Facts:
z_109 κ z_674; z_109 κ z_395; z_131 κ z_970; z_131 κ z_395; z_922 κ z_398
z_922 κ z_774; z_468 κ z_946; z_183 κ z_395; z_530 κ z_815; z_108 κ z_63
z_108 κ z_483; z_508 κ z_545; z_688 κ z_970; z_649 κ z_709; z_649 κ z_433
z_649 κ z_598; z_649 κ z_815; z_497 κ z_253; z_497 κ z_769; z_68 κ z_414
z_811 κ z_146; z_943 κ z_970; z_800 κ z_146; z_429 κ z_395; z_557 κ z_433
z_557 κ z_635; z_212 κ z_659; z_212 κ z_109; z_304 κ z_395; z_331 κ z_508
z_331 κ z_395; z_683 κ z_398; z_92 κ z_600; z_92 κ z_395; z_11 κ z_545
z_11 κ z_600; z_11 κ z_395; z_990 κ z_11; z_332 κ z_395; z_63 κ z_276
z_63 κ z_395; z_872 κ z_321; z_872 κ z_674; z_872 κ z_970; z_404 κ z_978
z_253 κ z_433; z_37 κ z_241; z_769 κ z_146; z_945 κ z_444; z_17 κ z_146
z_17 κ z_800; z_17 κ z_674; z_17 κ z_241; z_748 κ z_276; z_661 κ z_520
z_661 κ z_345; z_774 κ z_24; z_774 κ z_395; z_446 κ z_956; z_570 κ z_131
z_570 κ z_674; z_570 κ z_241; z_570 κ z_970; z_418 κ z_674; z_512 κ z_618
z_512 κ z_956; z_619 κ z_462; z_619 κ z_154; z_462 κ z_276; z_154 κ z_584
z_154 κ z_674; z_398 κ z_395; z_171 κ z_970; z_815 κ z_241; z_815 κ z_970
z_321 κ z_139; z_321 κ z_395; z_137 κ z_674; z_137 κ z_970; z_137 κ z_395
z_137 κ z_183; z_821 κ z_508; z_659 κ z_970; z_659 κ z_395; z_241 κ z_395
z_88 κ z_946; z_88 κ z_674; z_347 κ z_414; z_347 κ z_154; z_347 κ z_700
z_912 κ z_418; z_489 κ z_838; z_139 κ z_395; z_71 κ z_8; z_71 κ z_618
z_382 κ z_970; z_838 κ z_212; z_24 κ z_395; z_124 κ z_212; z_146 κ z_139
z_778 κ z_398; z_91 κ z_244; z_439 κ z_11; z_826 κ z_183; z_983 κ z_395
z_646 κ z_395; z_421 κ z_109; z_421 κ z_970; z_80 κ z_618; z_80 κ z_674
z_444 κ z_468; z_444 κ z_63; z_413 κ z_183; z_97 κ z_581; z_97 κ z_769
z_211 κ z_769; z_341 κ z_815; z_341 κ z_139; z_341 κ z_134; z_828 κ z_139
z_244 κ z_321; z_244 κ z_183; z_254 κ z_321; z_876 κ z_395; z_393 κ z_876
z_73 κ z_341; z_431 κ z_970; z_844 κ z_327; z_150 κ z_855; z_134 κ z_600
z_134 κ z_241; z_180 κ z_109; z_846 κ z_664; z_846 κ z_139; z_519 κ z_63
z_519 κ z_970; z_519 κ z_395; z_931 κ z_970; z_414 κ z_345; z_278 κ z_139
z_520 κ z_253; z_327 κ z_139; z_188 κ z_970; z_946 κ z_109; z_946 κ z_618
z_946 κ z_139; z_664 κ z_180; z_841 κ z_91; z_433 κ z_321; z_433 κ z_395
z_709 κ z_321; z_709 κ z_421; z_565 κ z_462; z_565 κ z_570; z_937 κ z_872
z_721 κ z_512; z_109 Ψ 526; z_131 Ψ 967; z_922 Ψ 526; z_468 Ψ 689
z_183 Ψ 59; z_530 Ψ 967; z_618 Ψ 689; z_108 Ψ 59; z_508 Ψ 689
z_688 Ψ 526; z_649 Ψ 967; z_497 Ψ 689; z_68 Ψ 689; z_811 Ψ 689
z_943 Ψ 967; z_800 Ψ 526; z_429 Ψ 59; z_557 Ψ 526; z_212 Ψ 689
z_483 Ψ 526; z_304 Ψ 967; z_331 Ψ 689; z_683 Ψ 967; z_92 Ψ 689
z_11 Ψ 59; z_600 Ψ 689; z_990 Ψ 967; z_332 Ψ 689; z_63 Ψ 689
z_872 Ψ 59; z_404 Ψ 526; z_253 Ψ 967; z_37 Ψ 967; z_769 Ψ 826
z_945 Ψ 689; z_17 Ψ 826; z_748 Ψ 526; z_661 Ψ 526; z_774 Ψ 689
z_581 Ψ 689; z_446 Ψ 826; z_14 Ψ 826; z_570 Ψ 967; z_855 Ψ 526
z_418 Ψ 689; z_970 Ψ 689; z_512 Ψ 689; z_956 Ψ 967; z_619 Ψ 526
z_462 Ψ 526; z_154 Ψ 689; z_584 Ψ 967; z_398 Ψ 689; z_171 Ψ 967
z_815 Ψ 689; z_321 Ψ 689; z_137 Ψ 826; z_821 Ψ 967; z_978 Ψ 689
z_8 Ψ 967; z_659 Ψ 689; z_727 Ψ 59; z_241 Ψ 689; z_88 Ψ 59
z_395 Ψ 526; z_347 Ψ 967; z_912 Ψ 689; z_489 Ψ 526; z_139 Ψ 826
z_71 Ψ 967; z_382 Ψ 689; z_674 Ψ 967; z_838 Ψ 689; z_24 Ψ 689
z_124 Ψ 967; z_146 Ψ 59; z_778 Ψ 59; z_91 Ψ 967; z_439 Ψ 526
z_826 Ψ 826; z_983 Ψ 826; z_646 Ψ 689; z_421 Ψ 689; z_80 Ψ 826
z_444 Ψ 59; z_413 Ψ 967; z_97 Ψ 59; z_467 Ψ 526; z_211 Ψ 59
z_276 Ψ 689; z_341 Ψ 826; z_635 Ψ 526; z_828 Ψ 526; z_244 Ψ 689
z_700 Ψ 526; z_254 Ψ 689; z_876 Ψ 526; z_393 Ψ 967; z_73 Ψ 826
z_431 Ψ 689; z_844 Ψ 826; z_150 Ψ 967; z_134 Ψ 59; z_180 Ψ 689
z_846 Ψ 526; z_519 Ψ 826; z_931 Ψ 967; z_598 Ψ 689; z_414 Ψ 59
z_278 Ψ 689; z_520 Ψ 689; z_736 Ψ 689; z_327 Ψ 526; z_345 Ψ 59
z_188 Ψ 967; z_545 Ψ 59; z_946 Ψ 967; z_664 Ψ 689; z_841 Ψ 59
z_433 Ψ 526; z_709 Ψ 689; z_565 Ψ 526; z_937 Ψ 59; z_721 Ψ 967
z_355 Ψ 967

Known rows:
z_649: -7	-3	15	-8	-20	4	-2	3	2	0	19	-2	-2	17	8	-2	-3	-1	-4	6	-1	-29	5	0	17	-13	-3	0
z_855: -10	5	-1	27	-3	-5	-2	14	-9	8	1	-11	1	-1	-17	-4	-3	14	-10	-4	-3	-13	-41	-31	6	17	15	2
z_183: 8	-13	-6	8	8	17	-11	6	-2	1	-19	15	4	-8	11	-10	-1	-5	-9	9	12	-5	-13	-14	18	24	11	1
z_332: -3	6	7	-4	4	-5	-19	4	3	16	-8	15	15	25	1	-3	11	8	3	-9	1	14	2	16	-5	-8	1	-3
z_970: -4	5	13	-4	-8	26	-42	9	-24	12	-18	23	6	-4	-7	2	-11	8	-3	-11	-7	21	-23	-4	14	25	11	6
z_931: -7	-9	23	-3	-10	1	-11	-5	3	4	17	-6	6	0	7	-2	-2	0	-2	-7	3	-16	4	4	13	8	3	-11
z_11: 8	-11	-11	8	14	3	-4	14	12	4	-16	15	9	1	13	-15	1	-3	-11	16	10	-12	-5	-10	9	11	4	3
z_545: 1	-11	-7	17	22	4	-12	13	1	8	-21	17	17	-11	14	-16	-9	0	-7	-1	16	5	-15	-9	7	23	-1	-10
z_774: -3	7	6	-1	7	-5	-22	8	-1	19	-10	18	18	21	-1	-6	8	11	1	-9	1	17	-1	12	-6	-5	3	-4
z_398: 1	9	4	-2	0	5	-27	22	-6	20	-10	23	10	13	-2	-5	0	14	-5	-2	-8	16	-11	4	0	3	4	8
z_778: 5	-14	-6	11	20	-2	0	2	15	8	-16	11	18	4	13	-15	6	-5	-5	4	14	-5	-1	-6	8	10	7	-9
z_73: 10	4	-1	5	-3	-6	-1	-4	-13	-2	3	6	-1	18	1	-29	1	-20	-8	-25	19	-17	-10	6	-2	-9	4	2
z_211: -15	3	-5	9	6	0	13	-13	0	-5	-19	13	2	8	7	-13	-10	-16	-3	-8	21	-10	-1	-13	18	-8	8	-18
z_37: -12	-3	22	-2	-9	-3	-9	3	0	2	16	3	5	0	12	-5	-11	1	-2	-8	5	-17	5	6	8	-1	-6	-13
z_748: 7	-3	8	7	5	-28	-10	-16	0	-2	4	-16	-4	-7	4	2	10	6	-4	2	9	-7	-5	-7	-20	0	12	-10
z_429: 6	-14	-5	9	18	0	-1	-7	15	3	-16	9	14	3	15	-13	7	-7	-6	4	17	-3	0	-2	8	9	6	-9
z_983: 27	2	-7	1	-3	-3	-7	10	-10	1	7	3	-3	17	7	-25	1	-14	-15	-7	12	-23	-6	0	-6	-5	9	12
z_530: -14	-2	23	-1	-13	0	-7	-2	-2	3	14	0	6	3	9	-4	-8	1	1	-8	5	-18	2	3	14	1	-4	-13
z_584: -12	2	29	-2	-3	-10	-30	-1	-13	4	15	-4	-2	-26	16	3	-22	-2	-3	-19	-1	-7	12	-9	4	7	12	-18
z_347: -13	7	25	-5	-7	-22	-17	-9	0	1	21	-11	-3	-9	19	0	-12	-4	-1	-10	-3	-15	32	-6	3	-15	18	-19

Rows:
No name comes twice in this set of rows, the named rows included.
-25	24	6	2	-4	3	-13	5	-22	10	-16	27	6	17	-11	-7	-18	4	1	-25	2	18	-13	-1	9	-16	5	-11 => z_581
5	-2	6	12	6	-19	-14	-2	-9	2	-1	-5	1	-16	2	1	-1	12	-7	-3	11	-1	-21	-10	-18	16	1	-11 => z_483
2	11	-2	7	-9	-23	4	-15	-17	-14	2	-12	-16	10	2	5	-6	8	-7	11	7	-16	0	-20	-5	-19	12	-8 => z_661
-11	-7	-1	20	20	-3	0	3	14	10	-14	3	13	-2	3	-15	-2	-10	-7	-11	6	-4	-12	-20	19	15	24	-10 => z_727
-1	8	9	11	0	-26	-16	-19	-23	-9	-2	-12	-9	-17	5	7	-12	8	-3	-10	11	0	-5	-19	-14	2	17	-19 => z_700
9	0	0	18	-8	11	-24	18	-35	-6	-12	12	-4	-26	-4	3	-17	20	-10	7	9	3	-41	-18	-8	35	-13	3 => z_395
6	-7	8	1	1	-27	-6	-25	-1	-8	3	-14	-6	3	4	4	10	6	-3	1	15	-10	-4	-7	-16	-1	9	-11 => z_565
13	0	5	-1	0	-27	-11	-17	-4	-9	5	-17	-17	-2	6	9	7	0	-11	10	5	-17	5	-16	-15	-9	20	-4 => z_619
-8	7	13	-7	10	-13	-28	1	9	20	-4	13	10	15	1	-4	11	1	-1	-18	-4	13	3	10	-13	-11	12	-6 => z_945
2	-8	8	5	-5	-12	-1	-22	-3	-6	0	-12	-2	8	-1	5	13	7	-3	2	15	-12	-15	-3	-5	9	3	-9 => z_688
-3	8	14	-3	8	-7	-42	4	-13	17	-10	16	11	-7	4	1	-5	7	-1	-20	-6	27	-2	2	-7	9	17	-7 => z_276

Now the same objects, written a new way:
Known rows:
z_828: -4	-19	-6	-14	1	15	15	6	-4	17	16	8	-18	0
z_124: -17	-6	4	8	-10	11	-5	-11	-20	-33	13	4	-7	-7
z_584: -14	-16	9	7	-17	-1	-9	-15	-6	-30	-4	3	-14	12
z_418: 5	-1	-16	-11	-14	-17	14	6	15	-20	2	-10	-15	-19
z_619: -1	-28	-7	-10	-1	15	17	4	1	15	13	8	-17	1
z_821: -17	1	3	22	-26	3	-8	1	-22	-14	5	-2	-9	3
z_91: -21	-8	18	-1	-8	6	-10	-9	-15	-25	4	-21	-21	4
z_598: 5	4	-18	-16	-12	-23	5	3	16	-17	-3	-12	-17	-13
z_483: 7	-20	-11	-23	-5	20	12	4	9	8	0	13	-19	19
z_512: 0	3	-14	-1	-3	-24	25	17	16	-26	-1	-8	-21	-13
z_431: 4	0	-16	-10	-17	-13	16	9	13	-17	7	-13	-14	-25
z_489: -2	-19	-22	-14	21	17	7	-3	-8	4	26	18	-4	-12
z_17: 17	-3	32	-2	-5	0	2	12	7	-3	3	12	1	-21
z_618: 3	2	-18	-9	-6	-25	14	10	18	-24	-4	-7	-20	-10
z_131: -16	-5	9	9	-19	7	-5	-8	-14	-27	2	0	-15	5
z_97: -18	19	17	-4	-12	-4	29	-29	16	8	10	9	-4	-9
z_92: 3	4	-18	-7	-19	-16	14	11	12	-13	4	-14	-13	-22
z_497: 0	2	-11	-13	-21	-24	17	3	11	-13	9	-7	-20	-27
z_815: 5	2	-16	-13	-16	-19	12	7	15	-17	2	-12	-16	-19
z_769: 14	2	37	-10	-7	-10	0	6	7	-1	2	19	-6	-17

Rows:
No name comes twice in this set of rows, the named rows included.
5	-9	-17	-8	-17	-21	12	3	19	-19	0	-10	-14	-18 => z_154
4	8	-23	-2	-21	-23	7	12	9	-8	0	-11	-11	-16 => z_508
-3	-15	-11	-5	-2	12	11	11	-7	25	13	6	-14	3 => z_439
-13	-5	8	8	-3	-12	16	-35	28	7	-5	-1	6	2 => z_345
2	-8	-14	-9	-17	-29	11	0	16	-12	3	-9	-17	-22 => z_520
-12	15	7	10	-8	8	24	-19	18	7	6	-8	8	-4 => z_778
-21	-3	12	19	-1	-5	8	1	-11	-37	-4	7	-23	17 => z_956
-11	18	4	8	-5	2	18	-20	19	9	-1	-4	9	3 => z_11
4	3	-28	-14	-1	-16	5	0	10	-27	11	-2	-4	-27 => z_838
16	-4	33	2	1	0	5	16	8	-7	2	12	0	-18 => z_80
-17	17	16	-2	-10	-1	30	-28	17	8	11	4	-2	-10 => z_211
-2	-17	-9	-13	2	12	9	7	-2	18	10	7	-17	7 => z_876
18	-4	34	-2	-1	1	-1	14	6	-1	3	2	0	-20 => z_826

